Below are the code and all the weights of a small trained network. Each question names an input and a target symbol and asks about switching units off, where a switched-off unit gives its printed mean instead of its output.

import numpy as np


def w(rows, s, z=0):
    codes = np.array(rows[::2]) - 128.0
    scale = np.full(codes.shape[1], s)
    scale[-1] = z or s
    return codes * scale


def softmax(a):
    e = np.exp(a - a.max(-1, keepdims=True))
    return e / e.sum(-1, keepdims=True)


def log_softmax(a):
    a = a - a.max(-1, keepdims=True)
    return a - np.log(np.exp(a).sum(-1, keepdims=True))


def net(x, mask):
    ids = ['ΓΔελμξω'.index(c) for c in x.split()]
    T = len(ids)
    res = E[ids] + P[:T]
    u = 0
    for l in range(3):
        r = res
        for j in range(2):
            rows = slice(3 * j, 3 * j + 3)
            q, k, v = (r @ M[l][rows].T for M in (Q, K, V))
            z = softmax(np.where(np.tri(T) > 0, q @ k.T / 3**0.5, -1e9)) @ v
            o = O[l][rows]
            res = res + np.where(mask[u + j], z, o[:, -1]) @ o[:, :-1]
        u += 2
    return log_softmax(res[-1] @ U[:, :-1].T + U[:, -1])


Q, K, V, O = {}, {}, {}, {}
E = w([
[21,216,197],'Γ',
[91,182,159],'Δ',
[137,187,113],'ε',
[186,157,90],'λ',
[65,138,185],'μ',
[140,180,254],'ξ',
[109,19,54],'ω',
],0.0078)
P = w([
[120,126,140],'0',
[126,93,162],'1',
[48,202,109],'2',
[186,182,114],'3',
[149,70,195],'4',
[55,161,81],'5',
[184,199,104],'6',
[161,72,186],'7',
[71,125,55],'8',
[180,221,114],'9',
[169,88,188],'10',
[94,98,28],'11',
[177,246,124],'12',
[165,109,189],'13',
],0.012)
Q[0] = w([
[48,110,27],'L0H1',
[254,205,129],'L0H1',
[84,78,94],'L0H1',
[182,198,108],'L0H2',
[236,10,249],'L0H2',
[131,78,67],'L0H2',
],0.0062)
K[0] = w([
[181,189,2],'L0H1',
[238,44,159],'L0H1',
[109,236,105],'L0H1',
[119,93,116],'L0H2',
[176,61,188],'L0H2',
[119,138,138],'L0H2',
],0.0074)
V[0] = w([
[71,178,161],'L0H1',
[68,114,71],'L0H1',
[159,47,253],'L0H1',
[99,157,165],'L0H2',
[127,54,162],'L0H2',
[90,244,77],'L0H2',
],0.0066)
O[0] = w([
[124,38,137,250],'L0H1',
[16,126,166,167],'L0H1',
[211,154,226,128],'L0H1',
[96,144,152,207],'L0H2',
[140,120,253,98],'L0H2',
[90,150,63,234],'L0H2',
],0.0051,0.0016)
Q[1] = w([
[98,72,220],'L1H1',
[202,152,254],'L1H1',
[5,197,61],'L1H1',
[210,142,92],'L1H2',
[225,222,141],'L1H2',
[198,166,160],'L1H2',
],0.009)
K[1] = w([
[190,121,69],'L1H1',
[184,94,2],'L1H1',
[126,252,248],'L1H1',
[209,151,178],'L1H2',
[210,198,123],'L1H2',
[201,198,104],'L1H2',
],0.009)
V[1] = w([
[105,64,74],'L1H1',
[185,97,38],'L1H1',
[117,189,142],'L1H1',
[94,11,165],'L1H2',
[96,85,253],'L1H2',
[155,194,194],'L1H2',
],0.011)
O[1] = w([
[141,65,189,133],'L1H1',
[121,35,144,3],'L1H1',
[128,204,54,145],'L1H1',
[90,162,254,115],'L1H2',
[185,237,249,146],'L1H2',
[193,180,74,119],'L1H2',
],0.0064,0.0032)
Q[2] = w([
[184,207,179],'L2H1',
[252,69,154],'L2H1',
[170,72,200],'L2H1',
[179,166,126],'L2H2',
[146,1,142],'L2H2',
[7,123,94],'L2H2',
],0.0067)
K[2] = w([
[170,192,1],'L2H1',
[152,186,174],'L2H1',
[210,151,94],'L2H1',
[192,104,172],'L2H2',
[57,181,131],'L2H2',
[84,30,179],'L2H2',
],0.0069)
V[2] = w([
[25,149,137],'L2H1',
[15,147,70],'L2H1',
[109,213,2],'L2H1',
[48,225,164],'L2H2',
[253,158,133],'L2H2',
[41,81,139],'L2H2',
],0.0054)
O[2] = w([
[39,141,139,203],'L2H1',
[108,183,147,172],'L2H1',
[138,191,130,147],'L2H1',
[73,158,173,253],'L2H2',
[154,1,111,107],'L2H2',
[93,141,175,136],'L2H2',
],0.0071,0.004)
U = w([
[70,253,101,20],'Γ',
[21,161,110,4],'Δ',
[70,119,58,143],'ε',
[79,60,43,216],'λ',
[112,157,186,8],'μ',
[223,166,151,126],'ξ',
[93,25,211,200],'ω',
],0.0068,0.0041)

Each question gives the input, a string of symbols that net reads in full, and the target symbol t.
The units are the heads (3 rows each of Q, K, V and O). Each row of codes is followed by its name. A weight is (code - 128) times the scale printed after its matrix; where a second scale follows, it is the last column's (O and U).
mask holds one flag per head, layer by layer. A switched-off head (its flag False) gives its mean, the last column of its rows in O, instead of its output. The means were averaged over made-up inputs and are rounded, as every weight is.
A unit's drop is (log p(t) with every unit on - log p(t) with that unit switched off) / (log p(t) with every unit on - log p(t) with every unit switched off).
The circuit of an input: a set's keep is (log p(t) with only the set's units on - log p(t) with every unit switched off) / (log p(t) with every unit on - log p(t) with every unit switched off). Starting from all 6 units, units are removed one at a time, each time the one whose removal leaves the highest keep (on an exact tie, the one counted first), for as long as the keep stays at least 0.8.
units of the circuit, in order: the units of the circuit, biggest drop first
unit that matters most: the unit with the biggest drop
heads that matter: for each layer, one digit per head in row order, 1 if its drop is at least 0.15 and else 0, layers parted by /
drop of u: that unit's drop, to one decimal
input ω ω λ λ Γ ω ω ω ω ξ ω ω ω λ, target ω: unit that matters most : L1H1
input ω ξ ξ μ, target ξ: units of the circuit, in order : (L1H2 L0H1 L2H1)
input Γ ξ λ ξ Δ ω μ Δ ω Δ μ ω ξ Γ, target ω: units of the circuit, in order : (L1H1 L0H1)
input μ Δ μ μ Γ ε λ ω Γ λ ω ω μ, target λ: units of the circuit, in order : (L1H2 L2H2)
input ω μ Γ ξ Γ ξ λ μ ξ ω ω ω ω Δ, target ω: heads that matter : 00 / 10 / 00
input Δ ξ Γ Δ μ ω ω, target Γ: heads that matter : 01 / 10 / 10
input Γ μ ω μ ε ε Γ μ ω, target Δ: heads that matter : 10 / 01 / 01
input ξ Γ Γ ω ω ω Γ μ λ, target Γ: units of the circuit, in order : (L1H2 L1H1)
input ε Γ ξ ξ Δ, target ξ: units of the circuit, in order : (L1H2 L2H1)
input Γ Δ ξ λ ω μ ε ω Γ ε μ λ ω, target λ: units of the circuit, in order : (L1H2 L0H1 L2H2)
input ξ ω Γ μ ω ω ξ ω μ μ, target ξ: heads that matter : 10 / 01 / 01
input Γ Γ ξ ξ Γ, target ξ: units of the circuit, in order : (L1H2 L2H1)
input ξ ξ μ Γ ξ Γ μ ω Γ μ μ ξ ξ Γ, target ξ: units of the circuit, in order : (L1H2 L0H1 L2H1)
input μ Δ ω Γ ω Δ ω ω ω ω μ ω ω λ, target ω: heads that matter : 00 / 10 / 00
input Γ ε ω, target Γ: heads that matter : 00 / 10 / 11
input ω ω Γ ξ ω Γ ω ω Γ Δ Δ λ, target Γ: units of the circuit, in order : (L1H1)
input Γ ξ ξ λ Γ ω Δ ω ω λ Δ, target ω: drop of L2H1 : 0.0
input ω Γ ε Γ ω ω ε, target λ: drop of L1H1 : 0.1
input ξ ω λ ξ ξ μ ω, target ξ: drop of L0H2 : 0.1
input ξ ε Γ λ Δ ω ω Γ ω μ ξ Γ ε, target λ: drop of L2H2 : 0.4
